Below is a small trained network, with its code and all its weights. Each question gives an input and a class and asks what happens when units are switched off, that is, made to give their printed mean instead of their output.

import numpy as np


def w(rows, s, z=0):
    codes = np.array(rows[::2]) - 128.0
    scale = np.full(codes.shape[1], s)
    scale[-1] = z or s
    return codes * scale


def f(y):
    return y / 2 * (1 + np.tanh(0.7978845608 * (y + 0.044715 * y**3)))


def log_softmax(a):
    a = a - a.max(-1, keepdims=True)
    return a - np.log(np.exp(a).sum(-1, keepdims=True))


def net(x, mask):
    res = np.array(x, float).reshape(1, 8) / 4 @ E
    y = f(res @ A[0][:, :-1].T + A[0][:, -1])
    res = res + np.where(mask, y, B[0][:, -1]) @ B[0][:, :-1]
    return log_softmax(res[-1] @ U[:, :-1].T + U[:, -1])


A, B = {}, {}
E = w([
[182,107,76,86,176,132,41,197,127],'x0',
[172,186,218,84,111,28,191,228,185],'x1',
[146,159,22,100,137,93,137,14,112],'x2',
[109,106,164,228,122,110,150,91,64],'x3',
[178,112,122,11,117,182,61,54,124],'x4',
[69,104,141,117,83,77,61,70,59],'x5',
[168,137,240,105,83,105,84,79,106],'x6',
[165,115,188,20,226,134,238,87,2],'x7',
],0.0084)
A[0] = w([
[128,158,155,106,84,176,253,100,153,227],'N1',
[222,185,135,38,181,109,59,71,123,166],'N2',
[188,124,126,45,101,176,49,168,168,254],'N3',
[142,135,156,68,204,102,253,145,14,255],'N4',
[165,67,200,192,145,124,49,136,131,204],'N5',
[125,205,112,44,101,79,162,77,41,178],'N6',
],0.0078,0.0046)
B[0] = w([
[63,125,112,195,45,175,186,196,73,187],'N1',
[70,181,216,180,83,128,82,57,17,222],'N2',
[50,211,191,222,124,150,125,188,99,221],'N3',
[49,185,137,159,43,162,133,225,111,255],'N4',
[116,254,187,159,7,193,182,165,61,182],'N5',
[103,160,181,153,68,172,117,102,79,212],'N6',
],0.0078,0.013)
U = w([
[127,118,155,133,58,129,81,37,86,14],'0',
[215,39,220,1,210,102,171,109,141,1],'1',
[215,36,207,46,232,59,200,107,170,1],'2',
[136,158,183,147,110,38,204,231,222,18],'3',
[95,138,170,195,87,163,131,128,58,252],'4',
[112,106,41,142,179,186,103,144,136,95],'5',
],0.0087,0.0055)

Each question gives the input, the list of numbers given to net, and the class t.
The units are the neurons (one row each of A and B). Each row of codes is followed by its name. A weight is (code - 128) times the scale printed after its matrix; where a second scale follows, it is the last column's (A, B and U).
mask holds one flag per neuron, in row order. A switched-off neuron (its flag False) gives its mean, the last column of its row in B, instead of its output. The means were averaged over made-up inputs and are rounded, as every weight is.
A unit's drop is (log p(t) with every unit on - log p(t) with that unit switched off) / (log p(t) with every unit on - log p(t) with every unit switched off).
The circuit of an input: a set's keep is (log p(t) with only the set's units on - log p(t) with every unit switched off) / (log p(t) with every unit on - log p(t) with every unit switched off). Starting from all 6 units, units are removed one at a time, each time the one whose removal leaves the highest keep (on an exact tie, the one counted first), for as long as the keep stays at least 0.8.
circuit, biggest first: the units of the circuit, biggest drop first
k most important neurons: the k neurons with the biggest drops, biggest first
drop of u: that unit's drop, to one decimal
input [5,7,-4,-5,5,-4,1,-5], class 4: 2 most important neurons => (N2; N3)
input [4,6,5,4,-7,7,-1,-5], class 3: circuit, biggest first => (N2; N6)
input [-5,6,6,0,-7,3,-6,-1], class 3: circuit, biggest first => (N2)
input [3,-1,8,3,-6,-6,0,-7], class 3: 2 most important neurons => (N2; N6)
input [0,-3,7,2,5,-8,4,-3], class 0: 2 most important neurons => (N4; N5)
input [2,5,-7,6,-7,-1,-4,2], class 3: 3 most important neurons => (N2; N6; N3)
input [4,-1,-2,-4,-8,-2,-3,-4], class 3: circuit, biggest first => (N2; N6)
input [3,3,3,-5,3,-4,-8,-3], class 5: 3 most important neurons => (N4; N5; N6)
input [7,7,-7,5,5,-1,-7,-6], class 3: 3 most important neurons => (N2; N6; N1)
input [7,1,6,4,-1,4,-7,-4], class 5: drop of N2 => 0.1
input [-8,-1,5,-8,-2,-2,-4,-4], class 5: drop of N2 => 0.3
input [-4,7,0,-5,2,1,3,-5], class 3: drop of N2 => 0.4
